Here is a tiny trained network, its code and every weight. The questions are about switching its units off for an input and a target symbol, where a switched-off unit gives its printed mean instead of its output.

import numpy as np


def w(rows, s, z=0):
    codes = np.array(rows[::2]) - 128.0
    scale = np.full(codes.shape[1], s)
    scale[-1] = z or s
    return codes * scale


def norm(h):
    return h / np.sqrt((h * h).mean(-1, keepdims=True) + 1e-5)


def f(y):
    return np.maximum(y, 0)


def softmax(a):
    e = np.exp(a - a.max(-1, keepdims=True))
    return e / e.sum(-1, keepdims=True)


def log_softmax(a):
    a = a - a.max(-1, keepdims=True)
    return a - np.log(np.exp(a).sum(-1, keepdims=True))


def net(x, mask):
    ids = ['βεζθλμπω'.index(c) for c in x.split()]
    T = len(ids)
    res = E[ids] + P[:T]
    r = norm(res)
    for j in range(2):
        rows = slice(4 * j, 4 * j + 4)
        q, k, v = (r @ M[0][rows].T for M in (Q, K, V))
        z = softmax(np.where(np.tri(T) > 0, q @ k.T / 4**0.5, -1e9)) @ v
        o = O[0][rows]
        res = res + np.where(mask[j], z, o[:, -1]) @ o[:, :-1]
    y = f(norm(res) @ A[0][:, :-1].T + A[0][:, -1])
    res = res + np.where(mask[2:6], y, B[0][:, -1]) @ B[0][:, :-1]
    return log_softmax(norm(res)[-1] @ U[:, :-1].T + U[:, -1])


Q, K, V, O, A, B = {}, {}, {}, {}, {}, {}
E = w([
[8,105,173,202,102,205],'β',
[216,140,137,186,72,195],'ε',
[120,175,218,99,127,69],'ζ',
[156,221,206,219,96,116],'θ',
[188,163,230,116,244,183],'λ',
[107,154,37,115,207,116],'μ',
[161,108,234,88,161,99],'π',
[168,203,127,146,161,210],'ω',
],0.016)
P = w([
[96,4,182,255,209,74],'0',
[122,61,158,228,183,155],'1',
[112,105,146,184,159,162],'2',
[105,124,147,157,144,159],'3',
[105,140,138,143,134,160],'4',
[105,148,136,128,125,164],'5',
[109,158,133,121,114,166],'6',
[115,164,130,110,107,168],'7',
[121,177,125,106,93,168],'8',
[138,178,125,103,91,151],'9',
[148,188,127,99,81,146],'10',
[163,190,126,99,82,124],'11',
[199,195,135,104,62,104],'12',
],0.0069)
Q[0] = w([
[66,129,130,158,129,20],'h0',
[178,38,181,199,147,147],'h0',
[132,67,52,96,124,119],'h0',
[117,161,129,167,253,160],'h0',
[138,132,169,115,147,120],'h1',
[126,77,78,123,77,117],'h1',
[92,108,128,111,126,82],'h1',
[101,187,125,126,116,112],'h1',
],0.023)
K[0] = w([
[177,166,163,155,168,40],'h0',
[126,22,179,174,127,146],'h0',
[200,112,30,82,152,108],'h0',
[65,145,127,166,250,160],'h0',
[129,134,167,89,119,134],'h1',
[194,159,79,131,124,84],'h1',
[138,122,114,106,155,87],'h1',
[75,123,129,106,127,150],'h1',
],0.022)
V[0] = w([
[161,146,111,22,82,101],'h0',
[182,83,201,107,151,115],'h0',
[76,139,141,62,136,180],'h0',
[56,101,137,173,92,166],'h0',
[43,93,112,150,76,179],'h1',
[198,122,98,173,100,89],'h1',
[119,96,179,183,97,138],'h1',
[254,175,168,138,106,82],'h1',
],0.0087)
O[0] = w([
[155,134,178,140,225,207,2],'h0',
[130,111,108,28,114,254,82],'h0',
[188,84,121,124,138,79,154],'h0',
[106,74,38,75,122,97,181],'h0',
[198,117,120,81,164,214,156],'h1',
[44,179,124,140,112,153,75],'h1',
[149,80,58,86,116,177,180],'h1',
[32,52,64,156,85,123,81],'h1',
],0.0073,0.0071)
A[0] = w([
[87,132,161,166,138,110,252],'n0',
[51,38,191,253,156,149,15],'n1',
[155,106,183,80,176,130,113],'n2',
[164,137,179,113,44,144,112],'n3',
],0.022,0.0023)
B[0] = w([
[121,94,136,103,90,175,230],'n0',
[142,2,177,119,254,172,234],'n1',
[59,126,113,134,117,127,251],'n2',
[109,118,175,171,141,169,254],'n3',
],0.023,0.0061)
U = w([
[181,2,138,167,219,143,134],'β',
[72,81,12,218,52,175,140],'ε',
[69,190,118,151,99,173,111],'ζ',
[212,194,186,196,123,96,190],'θ',
[99,122,68,68,142,156,2],'λ',
[149,147,41,237,209,53,125],'μ',
[163,81,121,113,79,25,151],'π',
[234,127,77,58,105,175,101],'ω',
],0.0064,0.0043)

Each question gives the input, a string of symbols that net reads in full, and the target symbol t.
The units are the heads (4 rows each of Q, K, V and O) and the neurons (one row each of A and B). Each row of codes is followed by its name. A weight is (code - 128) times the scale printed after its matrix; where a second scale follows, it is the last column's (O, A, B and U).
mask holds one flag per unit, heads first, then neurons. A switched-off unit (its flag False) gives its mean, the last column of its rows in O or B, instead of its output. The means were averaged over made-up inputs and are rounded, as every weight is.
A unit's drop is (log p(t) with every unit on - log p(t) with that unit switched off) / (log p(t) with every unit on - log p(t) with every unit switched off).
The circuit of an input: a set's keep is (log p(t) with only the set's units on - log p(t) with every unit switched off) / (log p(t) with every unit on - log p(t) with every unit switched off). Starting from all 6 units, units are removed one at a time, each time the one whose removal leaves the highest keep (on an exact tie, the one counted first), for as long as the keep stays at least 0.8.
units of the circuit, in order: the units of the circuit, biggest drop first
most important unit: the unit with the biggest drop
top k neurons: the k neurons with the biggest drops, biggest first
heads that matter: for each layer, one digit per head in row order, 1 if its drop is at least 0.15 and else 0, layers parted by /
drop of u: that unit's drop, to one decimal
input ω ω μ ω μ ε β π ζ, target ζ: units of the circuit, in order : [n1]
input ω ω π μ π ω, target ε: heads that matter : 01
input ζ β ε π μ ω ω μ ω, target ω: units of the circuit, in order : [h1 n1]
input π ε ω ω ω β ε π μ, target μ: units of the circuit, in order : [h0 n1 n3]
input λ μ μ μ ε λ μ π λ, target ζ: units of the circuit, in order : [n1 n2]
input π ω μ ω π, target ε: top 2 neurons : [n1 n2]
input ζ ω ω π β μ μ β μ θ π, target π: top 2 neurons : [n1 n0]
input θ λ ω ω μ λ, target ε: top 2 neurons : [n2 n1]
input ζ ε θ μ π ω π μ μ, target ζ: top 2 neurons : [n1 n0]
input ε ζ μ μ μ λ π ω μ ω π λ, target ζ: heads that matter : 10
input μ μ π ε ε ω μ π, target ε: top 2 neurons : [n2 n1]
input ε μ ω ω ε ω μ, target ε: drop of n0 : 2.1
input μ ω ω, target ε: drop of n3 : 0.2
input ζ ω β μ μ π μ ε π π μ μ ε, target ε: most important unit : h0
input μ ζ ω π ω μ μ, target ζ: drop of n0 : 1.1
input π μ μ μ β μ μ ω, target ω: drop of n1 : 0.4
